Below are the code and all the weights of a small trained network. Each question names an input and a class and asks about switching units off, where a switched-off unit gives its printed mean instead of its output.

import numpy as np


def w(rows, s, z=0):
    codes = np.array(rows[::2]) - 128.0
    scale = np.full(codes.shape[1], s)
    scale[-1] = z or s
    return codes * scale


def norm(h):
    return h / np.sqrt((h * h).mean(-1, keepdims=True) + 1e-5)


def f(y):
    return np.maximum(y, 0)


def log_softmax(a):
    a = a - a.max(-1, keepdims=True)
    return a - np.log(np.exp(a).sum(-1, keepdims=True))


def net(x, mask):
    res = np.array(x, float).reshape(1, 7) / 4 @ E
    u = 0
    for l in range(2):
        y = f(norm(res) @ A[l][:, :-1].T + A[l][:, -1])
        res = res + np.where(mask[u : u + 10], y, B[l][:, -1]) @ B[l][:, :-1]
        u += 10
    return log_softmax(norm(res)[-1] @ U[:, :-1].T + U[:, -1])


A, B = {}, {}
E = w([
[98,214,130,128,78,57,120,108,152,101],'x0',
[212,127,155,92,41,137,101,2,112,186],'x1',
[81,172,132,189,90,88,120,75,124,79],'x2',
[141,132,100,135,197,139,149,146,114,119],'x3',
[94,98,149,122,58,190,96,156,198,100],'x4',
[75,172,119,158,104,113,164,175,80,189],'x5',
[160,19,136,188,115,111,248,163,109,91],'x6',
],0.0028)
A[0] = w([
[67,72,134,192,126,144,188,208,89,168,70],'0.n0',
[118,193,53,93,248,82,113,115,104,149,87],'0.n1',
[65,154,138,150,172,103,188,252,156,110,95],'0.n2',
[197,124,120,114,149,74,100,78,163,16,97],'0.n3',
[168,93,127,163,163,57,145,88,195,24,51],'0.n4',
[160,49,173,154,22,88,157,122,147,139,91],'0.n5',
[183,63,159,209,132,88,181,113,130,74,4],'0.n6',
[162,31,52,179,182,221,127,144,128,117,85],'0.n7',
[57,127,93,145,137,89,165,249,143,141,90],'0.n8',
[226,98,125,90,166,193,121,134,115,173,60],'0.n9',
],0.0032,0.0023)
B[0] = w([
[104,141,113,162,116,220,113,125,92,38,209],'0.n0',
[153,130,225,188,147,47,158,142,2,184,217],'0.n1',
[129,119,66,196,125,189,174,125,73,55,251],'0.n2',
[46,161,108,185,43,201,140,175,113,96,192],'0.n3',
[120,189,112,179,76,212,154,113,78,86,184],'0.n4',
[142,150,54,160,237,118,164,103,59,173,206],'0.n5',
[75,120,116,135,51,191,172,125,64,42,177],'0.n6',
[148,247,198,59,120,62,78,93,107,119,207],'0.n7',
[107,117,72,161,72,202,149,119,108,54,232],'0.n8',
[199,61,142,104,143,90,110,112,145,197,183],'0.n9',
],0.0033,0.0028)
A[1] = w([
[174,72,153,78,153,96,134,129,142,178,2],'1.n0',
[113,160,132,67,94,164,63,121,255,77,102],'1.n1',
[146,49,170,61,146,165,136,150,136,106,88],'1.n2',
[82,112,101,152,167,128,111,213,148,92,26],'1.n3',
[138,96,136,150,99,89,230,96,149,77,87],'1.n4',
[92,135,115,120,186,165,101,232,130,119,48],'1.n5',
[88,181,98,157,60,85,127,78,129,159,75],'1.n6',
[182,109,136,107,134,146,88,103,118,126,145],'1.n7',
[182,105,121,132,131,92,147,96,105,125,82],'1.n8',
[120,125,143,151,121,91,146,149,149,90,152],'1.n9',
],0.0055,0.0013)
B[1] = w([
[179,71,64,72,158,155,160,128,159,192,176],'1.n0',
[25,71,130,189,98,149,97,198,209,76,239],'1.n1',
[129,232,154,119,156,56,85,106,146,177,185],'1.n2',
[175,82,73,131,56,171,179,63,96,103,234],'1.n3',
[134,64,32,111,138,224,162,97,95,136,244],'1.n4',
[126,118,94,178,49,177,208,1,70,61,237],'1.n5',
[142,136,173,106,234,74,131,179,153,172,252],'1.n6',
[115,80,87,151,169,131,133,155,164,153,198],'1.n7',
[117,114,110,114,137,175,98,180,179,144,191],'1.n8',
[141,111,112,137,111,160,144,83,118,184,187],'1.n9',
],0.0047,0.0031)
U = w([
[117,100,75,169,87,189,185,100,78,47,142],'0',
[220,102,199,12,18,29,124,217,97,8,16],'1',
[205,90,232,3,26,36,141,211,97,11,6],'2',
[198,80,106,86,169,129,132,115,138,207,134],'3',
[223,96,225,16,33,32,136,221,106,1,10],'4',
[64,115,153,137,107,121,55,156,226,106,134],'5',
[119,209,198,135,161,32,123,130,89,152,127],'6',
],0.012,0.017)

Each question gives the input, the list of numbers given to net, and the class t.
The units are the neurons (one row each of A and B). Each row of codes is followed by its name. A weight is (code - 128) times the scale printed after its matrix; where a second scale follows, it is the last column's (A, B and U).
mask holds one flag per neuron, layer by layer. A switched-off neuron (its flag False) gives its mean, the last column of its row in B, instead of its output. The means were averaged over made-up inputs and are rounded, as every weight is.
A unit's drop is (log p(t) with every unit on - log p(t) with that unit switched off) / (log p(t) with every unit on - log p(t) with every unit switched off).
The circuit of an input: a set's keep is (log p(t) with only the set's units on - log p(t) with every unit switched off) / (log p(t) with every unit on - log p(t) with every unit switched off). Starting from the 12 units with the biggest drops (on a tie, the unit counted first), units are removed one at a time, each time the one whose removal leaves the highest keep (on an exact tie, the one counted first), for as long as the keep stays at least 0.8.
circuit, biggest first: the units of the circuit, biggest drop first
unit that matters most: the unit with the biggest drop
k most important neurons: the k neurons with the biggest drops, biggest first
k most important neurons of layer l: the k neurons of layer l with the biggest drops, biggest first
drop of u: that unit's drop, to one decimal
input [-4,0,5,-2,3,7,-3], class 6: circuit, biggest first -> (1.n6; 1.n4)
input [8,0,-8,2,-8,0,-1], class 6: circuit, biggest first -> (0.n1)
input [4,4,-3,-2,1,3,-2], class 6: circuit, biggest first -> (1.n6; 1.n4)
input [1,0,6,-8,-1,1,-6], class 5: 3 most important neurons -> (1.n1; 0.n1; 0.n5)
input [5,5,2,-5,6,-7,3], class 5: circuit, biggest first -> (1.n1; 1.n5)
input [-1,-2,-6,-5,-4,8,-6], class 6: circuit, biggest first -> (0.n1; 1.n4)
input [6,6,1,-3,-3,-7,1], class 5: 3 most important neurons of layer 0 -> (0.n1; 0.n2; 0.n3)
input [8,5,-4,-7,-4,3,3], class 6: 2 most important neurons -> (1.n6; 1.n3)
input [2,4,7,6,4,5,-4], class 5: 3 most important neurons -> (0.n1; 1.n1; 0.n5)
input [0,3,-6,-6,7,8,-1], class 5: 2 most important neurons of layer 0 -> (0.n1; 0.n2)
input [8,6,-4,-4,-5,8,5], class 3: 3 most important neurons of layer 1 -> (1.n4; 1.n8; 1.n2)
input [-8,1,-1,-3,4,-2,-4], class 5: 2 most important neurons -> (1.n1; 0.n1)
input [7,7,2,6,3,2,-5], class 5: 2 most important neurons -> (1.n1; 0.n1)
input [1,-2,-7,-2,4,-7,1], class 5: unit that matters most -> 1.n1
input [-7,3,8,1,2,3,-5], class 5: 2 most important neurons -> (0.n1; 0.n5)
input [8,-6,-6,-4,4,3,-4], class 0: 2 most important neurons of layer 1 -> (1.n5; 1.n3)
input [3,8,-2,6,0,-5,1], class 3: drop of 0.n7 -> 0.0
input [-4,4,0,4,-4,8,-2], class 3: drop of 1.n0 -> 0.1
input [-6,6,8,5,-3,-6,-7], class 3: drop of 1.n7 -> 0.2
input [-8,3,-3,-2,6,8,-3], class 3: unit that matters most -> 0.n9
